Below are the code and all the weights of a small trained network. Each question names an input and a class and asks about switching units off, where a switched-off unit gives its printed mean instead of its output.

import numpy as np


def w(rows, s, z=0):
    codes = np.array(rows[::2]) - 128.0
    scale = np.full(codes.shape[1], s)
    scale[-1] = z or s
    return codes * scale


def norm(h):
    return h / np.sqrt((h * h).mean(-1, keepdims=True) + 1e-5)


def f(y):
    return np.maximum(y, 0)


def log_softmax(a):
    a = a - a.max(-1, keepdims=True)
    return a - np.log(np.exp(a).sum(-1, keepdims=True))


def net(x, mask):
    res = np.array(x, float).reshape(1, 3) / 4 @ E
    u = 0
    for l in range(3):
        y = f(norm(res) @ A[l][:, :-1].T + A[l][:, -1])
        res = res + np.where(mask[u : u + 9], y, B[l][:, -1]) @ B[l][:, :-1]
        u += 9
    return log_softmax(norm(res)[-1] @ U[:, :-1].T + U[:, -1])


A, B = {}, {}
E = w([
[75,106,30,149,45,170,127,169,131,171,99],'x0',
[155,90,120,145,105,98,142,136,169,254,107],'x1',
[184,104,105,124,168,142,96,135,116,108,83],'x2',
],0.0096)
A[0] = w([
[171,73,120,92,128,156,94,205,95,57,163,141],'0.n0',
[102,102,59,96,141,201,49,176,58,97,179,15],'0.n1',
[222,107,1,60,77,236,39,166,128,84,159,2],'0.n2',
[144,118,166,122,223,84,43,133,108,72,176,101],'0.n3',
[220,83,148,172,153,34,78,141,182,147,94,92],'0.n4',
[63,137,184,157,188,165,146,195,168,97,230,82],'0.n5',
[5,133,164,141,121,148,118,115,172,104,187,22],'0.n6',
[157,156,127,128,106,136,181,127,120,172,97,89],'0.n7',
[87,57,81,133,73,146,84,213,164,148,100,117],'0.n8',
],0.0056,0.0035)
B[0] = w([
[125,157,136,148,106,166,187,106,184,114,133,219],'0.n0',
[156,97,113,194,218,197,67,55,180,141,72,211],'0.n1',
[156,107,84,195,175,166,116,184,104,30,55,235],'0.n2',
[173,98,96,138,112,164,155,111,17,220,184,247],'0.n3',
[172,62,102,93,203,109,155,44,175,189,122,213],'0.n4',
[104,159,170,130,113,95,18,184,135,135,149,189],'0.n5',
[55,129,120,205,181,2,114,128,144,147,123,181],'0.n6',
[146,136,200,85,167,63,217,161,147,129,130,157],'0.n7',
[151,157,121,76,78,171,143,170,67,42,114,253],'0.n8',
],0.0065,0.0053)
A[1] = w([
[31,198,196,95,29,94,75,96,208,127,99,104],'1.n0',
[170,134,131,65,94,124,144,143,121,179,161,116],'1.n1',
[146,105,128,163,39,102,123,139,47,154,60,83],'1.n2',
[72,94,67,72,12,157,136,180,86,160,104,47],'1.n3',
[168,147,180,94,92,107,97,110,3,84,153,39],'1.n4',
[178,75,130,89,115,143,159,140,129,116,165,9],'1.n5',
[74,104,111,135,92,199,207,123,118,116,87,8],'1.n6',
[205,63,166,96,164,41,150,52,227,167,107,118],'1.n7',
[101,181,173,109,105,94,169,74,77,156,178,120],'1.n8',
],0.0059,0.0016)
B[1] = w([
[119,124,7,160,158,53,106,149,15,105,88,184],'1.n0',
[145,109,135,183,136,205,90,167,67,117,59,178],'1.n1',
[181,182,229,172,108,119,150,116,142,214,191,182],'1.n2',
[183,247,166,95,84,100,178,208,189,152,93,229],'1.n3',
[130,187,177,163,79,167,115,179,254,173,142,199],'1.n4',
[134,120,141,139,119,25,71,131,130,105,66,154],'1.n5',
[173,112,154,144,140,140,188,132,186,101,94,199],'1.n6',
[106,26,104,111,36,177,115,58,129,112,82,254],'1.n7',
[100,154,123,173,130,175,116,142,164,22,71,200],'1.n8',
],0.0069,0.0055)
A[2] = w([
[113,128,97,157,106,146,173,130,157,135,145,211],'2.n0',
[174,2,112,48,134,129,139,98,184,193,138,162],'2.n1',
[66,134,80,149,99,94,111,161,113,87,115,124],'2.n2',
[29,142,90,137,152,64,141,82,82,117,160,34],'2.n3',
[165,204,192,121,175,119,98,99,93,147,186,131],'2.n4',
[133,170,186,73,52,82,174,183,137,130,96,205],'2.n5',
[80,163,236,149,158,182,106,76,71,83,192,65],'2.n6',
[140,34,118,92,69,156,66,147,123,157,63,185],'2.n7',
[110,170,156,147,124,175,121,130,217,120,192,5],'2.n8',
],0.007,0.0014)
B[2] = w([
[175,88,202,147,118,136,165,90,174,116,175,175],'2.n0',
[13,64,143,70,85,149,136,80,71,149,196,252],'2.n1',
[186,62,115,181,217,119,137,69,39,152,131,200],'2.n2',
[99,103,71,192,181,71,179,134,59,232,170,168],'2.n3',
[83,117,126,93,69,97,50,109,188,132,157,195],'2.n4',
[80,97,152,30,162,161,132,123,92,183,161,225],'2.n5',
[60,177,102,99,107,87,171,194,168,154,120,234],'2.n6',
[92,136,149,121,205,135,55,71,106,56,254,255],'2.n7',
[173,167,141,101,111,66,38,140,197,77,136,182],'2.n8',
],0.0072,0.0057)
U = w([
[196,133,69,204,147,226,140,139,139,26,60,139],'0',
[105,27,160,70,103,179,113,4,106,143,206,143],'1',
[232,126,121,149,86,36,156,56,181,144,67,13],'2',
[105,219,175,108,89,95,61,154,235,87,192,137],'3',
[205,121,112,117,96,32,134,73,172,139,34,3],'4',
[61,151,84,210,169,39,141,141,29,150,171,127],'5',
[176,170,172,46,45,162,230,220,117,211,130,138],'6',
],0.012,0.014)

Each question gives the input, the list of numbers given to net, and the class t.
The units are the neurons (one row each of A and B). Each row of codes is followed by its name. A weight is (code - 128) times the scale printed after its matrix; where a second scale follows, it is the last column's (A, B and U).
mask holds one flag per neuron, layer by layer. A switched-off neuron (its flag False) gives its mean, the last column of its row in B, instead of its output. The means were averaged over made-up inputs and are rounded, as every weight is.
A unit's drop is (log p(t) with every unit on - log p(t) with that unit switched off) / (log p(t) with every unit on - log p(t) with every unit switched off).
The circuit of an input: a set's keep is (log p(t) with only the set's units on - log p(t) with every unit switched off) / (log p(t) with every unit on - log p(t) with every unit switched off). Starting from the 12 units with the biggest drops (on a tie, the unit counted first), units are removed one at a time, each time the one whose removal leaves the highest keep (on an exact tie, the one counted first), for as long as the keep stays at least 0.8.
circuit, biggest first: the units of the circuit, biggest drop first
unit that matters most: the unit with the biggest drop
top k neurons: the k neurons with the biggest drops, biggest first
k most important neurons of layer l: the k neurons of layer l with the biggest drops, biggest first
drop when u is switched off: that unit's drop, to one decimal
input [3,5,8], class 1: unit that matters most -> 0.n4
input [-6,-1,-8], class 5: top 3 neurons -> 1.n0, 0.n6, 2.n3
input [3,-5,-2], class 5: top 2 neurons -> 0.n6, 0.n5
input [5,2,3], class 6: top 3 neurons -> 1.n3, 1.n2, 2.n5
input [2,2,-7], class 5: circuit, biggest first -> 1.n0, 0.n3
input [4,5,7], class 6: top 4 neurons -> 0.n8, 0.n1, 1.n3, 1.n7
input [-5,-4,-6], class 3: top 2 neurons -> 1.n4, 0.n3
input [3,4,8], class 1: 4 most important neurons of layer 1 -> 1.n8, 1.n0, 1.n1, 1.n2
input [5,7,8], class 1: 4 most important neurons of layer 2 -> 2.n7, 2.n1, 2.n6, 2.n5
input [4,5,8], class 1: top 3 neurons -> 0.n4, 2.n7, 2.n1
input [7,7,8], class 6: top 2 neurons -> 1.n3, 0.n8
input [1,2,8], class 1: top 2 neurons -> 0.n4, 2.n1
input [3,0,-8], class 5: drop when 0.n6 is switched off -> 0.3
input [8,1,1], class 6: circuit, biggest first -> 1.n3
input [4,5,4], class 6: drop when 1.n3 is switched off -> 0.5
input [3,-6,-1], class 0: drop when 0.n1 is switched off -> 0.6
